m = [109 120 145 108 150 134 115 137 136 127 117 135 115 144 112]
The entry just right of 145 is 108
Report the entry just right of 136.
127
